Here is a tiny trained network, its code and every weight. The questions are about switching its units off for an input and a class, where a switched-off unit gives its printed mean instead of its output.

import numpy as np


def w(rows, s, z=0):
    codes = np.array(rows[::2]) - 128.0
    scale = np.full(codes.shape[1], s)
    scale[-1] = z or s
    return codes * scale


def norm(h):
    return h / np.sqrt((h * h).mean(-1, keepdims=True) + 1e-5)


def f(y):
    return y / 2 * (1 + np.tanh(0.7978845608 * (y + 0.044715 * y**3)))


def log_softmax(a):
    a = a - a.max(-1, keepdims=True)
    return a - np.log(np.exp(a).sum(-1, keepdims=True))


def net(x, mask):
    res = np.array(x, float).reshape(1, 5) / 4 @ E
    u = 0
    for l in range(3):
        y = f(norm(res) @ A[l][:, :-1].T + A[l][:, -1])
        res = res + np.where(mask[u : u + 11], y, B[l][:, -1]) @ B[l][:, :-1]
        u += 11
    return log_softmax(norm(res)[-1] @ U[:, :-1].T + U[:, -1])


A, B = {}, {}
E = w([
[184,224,255],'x0',
[188,175,47],'x1',
[127,127,129],'x2',
[62,238,106],'x3',
[126,130,124],'x4',
],0.0041)
A[0] = w([
[78,245,145,30],'L0N1',
[162,153,107,82],'L0N2',
[133,200,60,76],'L0N3',
[172,135,9,90],'L0N4',
[201,165,123,3],'L0N5',
[196,165,213,242],'L0N6',
[3,177,73,133],'L0N7',
[41,68,131,106],'L0N8',
[181,136,147,45],'L0N9',
[42,138,93,107],'L0N10',
[165,48,93,140],'L0N11',
],0.012,0.004)
B[0] = w([
[63,131,154,189],'L0N1',
[181,115,137,126],'L0N2',
[208,157,229,159],'L0N3',
[61,254,153,189],'L0N4',
[199,17,81,133],'L0N5',
[160,90,199,254],'L0N6',
[210,148,109,211],'L0N7',
[179,61,106,183],'L0N8',
[155,102,127,129],'L0N9',
[197,139,84,167],'L0N10',
[84,156,123,196],'L0N11',
],0.0082,0.0069)
A[1] = w([
[63,51,102,194],'L1N1',
[96,133,63,4],'L1N2',
[139,128,114,104],'L1N3',
[193,138,139,73],'L1N4',
[131,103,111,123],'L1N5',
[120,116,119,62],'L1N6',
[105,87,122,222],'L1N7',
[88,64,92,145],'L1N8',
[118,101,129,121],'L1N9',
[127,117,157,74],'L1N10',
[2,142,131,252],'L1N11',
],0.018,0.0041)
B[1] = w([
[178,233,167,206],'L1N1',
[92,96,136,147],'L1N2',
[159,84,144,121],'L1N3',
[112,50,136,194],'L1N4',
[229,197,90,132],'L1N5',
[222,154,149,108],'L1N6',
[154,254,146,182],'L1N7',
[183,208,143,178],'L1N8',
[162,211,147,137],'L1N9',
[126,158,155,151],'L1N10',
[58,168,21,255],'L1N11',
],0.0067,0.0055)
A[2] = w([
[115,113,98,101],'L2N1',
[74,95,122,5],'L2N2',
[78,171,137,89],'L2N3',
[120,174,59,117],'L2N4',
[146,68,117,119],'L2N5',
[61,126,124,133],'L2N6',
[108,186,68,115],'L2N7',
[101,73,102,20],'L2N8',
[105,186,147,79],'L2N9',
[57,190,190,200],'L2N10',
[248,112,114,91],'L2N11',
],0.013,0.0026)
B[2] = w([
[115,72,123,118],'L2N1',
[147,43,138,114],'L2N2',
[187,28,75,164],'L2N3',
[172,155,241,186],'L2N4',
[195,167,91,135],'L2N5',
[74,50,128,141],'L2N6',
[203,193,167,192],'L2N7',
[128,99,125,111],'L2N8',
[129,54,117,174],'L2N9',
[29,11,53,254],'L2N10',
[63,37,2,212],'L2N11',
],0.0047,0.0067)
U = w([
[180,211,118,254],'0',
[108,100,238,186],'1',
[38,175,40,95],'2',
[195,32,147,61],'3',
[176,91,8,70],'4',
[7,64,131,78],'5',
],0.02,0.004)

Each question gives the input, the list of numbers given to net, and the class t.
The units are the neurons (one row each of A and B). Each row of codes is followed by its name. A weight is (code - 128) times the scale printed after its matrix; where a second scale follows, it is the last column's (A, B and U).
mask holds one flag per neuron, layer by layer. A switched-off neuron (its flag False) gives its mean, the last column of its row in B, instead of its output. The means were averaged over made-up inputs and are rounded, as every weight is.
A unit's drop is (log p(t) with every unit on - log p(t) with that unit switched off) / (log p(t) with every unit on - log p(t) with every unit switched off).
The circuit of an input: a set's keep is (log p(t) with only the set's units on - log p(t) with every unit switched off) / (log p(t) with every unit on - log p(t) with every unit switched off). Starting from the 12 units with the biggest drops (on a tie, the unit counted first), units are removed one at a time, each time the one whose removal leaves the highest keep (on an exact tie, the one counted first), for as long as the keep stays at least 0.8.
circuit, biggest first: the units of the circuit, biggest drop first
k most important neurons: the k neurons with the biggest drops, biggest first
top k neurons in layer l: the k neurons of layer l with the biggest drops, biggest first
input [-2,0,-1,8,-1], class 4: circuit, biggest first -> [L0N7; L1N7]
input [4,2,-7,8,-7], class 1: most important neuron -> [L0N3]
input [-3,3,-7,3,2], class 0: 2 most important neurons -> [L0N4; L0N7]
input [5,1,6,8,-2], class 1: circuit, biggest first -> [L0N6; L1N11]
input [-6,1,-2,-7,-7], class 2: circuit, biggest first -> [L0N11; L0N4]
input [1,6,-5,8,-5], class 1: 3 most important neurons -> [L0N3; L0N1; L1N11]
input [-5,8,-7,0,2], class 2: top 3 neurons in layer 0 -> [L0N4; L0N8; L0N11]
input [1,-1,8,-5,-4], class 1: 2 most important neurons -> [L0N4; L1N11]
input [2,-7,8,7,4], class 5: 4 most important neurons -> [L0N1; L0N7; L0N4; L0N11]
input [3,-1,-4,0,-4], class 1: 3 most important neurons -> [L0N6; L0N4; L1N11]
input [-2,3,7,-7,8], class 2: 2 most important neurons -> [L1N11; L0N4]
input [-1,0,2,4,6], class 4: 3 most important neurons -> [L0N7; L2N11; L1N4]
input [0,6,6,-2,-3], class 2: 4 most important neurons -> [L0N4; L0N6; L0N8; L2N10]
input [-7,0,7,8,4], class 4: circuit, biggest first -> [L0N7]
input [2,0,2,3,5], class 5: 2 most important neurons -> [L0N1; L0N8]
input [1,-3,8,-7,-1], class 1: top 3 neurons in layer 0 -> [L0N4; L0N7; L0N5]
input [4,0,7,8,-6], class 5: 3 most important neurons -> [L0N1; L2N10; L0N8]
input [-4,0,0,0,-6], class 0: top 2 neurons in layer 2 -> [L2N10; L2N7]
input [8,-2,5,4,6], class 5: top 2 neurons in layer 0 -> [L0N1; L0N7]
input [-5,2,5,-4,-5], class 2: circuit, biggest first -> [L0N4]
input [-4,8,3,0,-5], class 2: top 3 neurons in layer 0 -> [L0N4; L0N8; L0N7]
input [-5,2,3,5,-5], class 0: top 2 neurons in layer 0 -> [L0N4; L0N6]
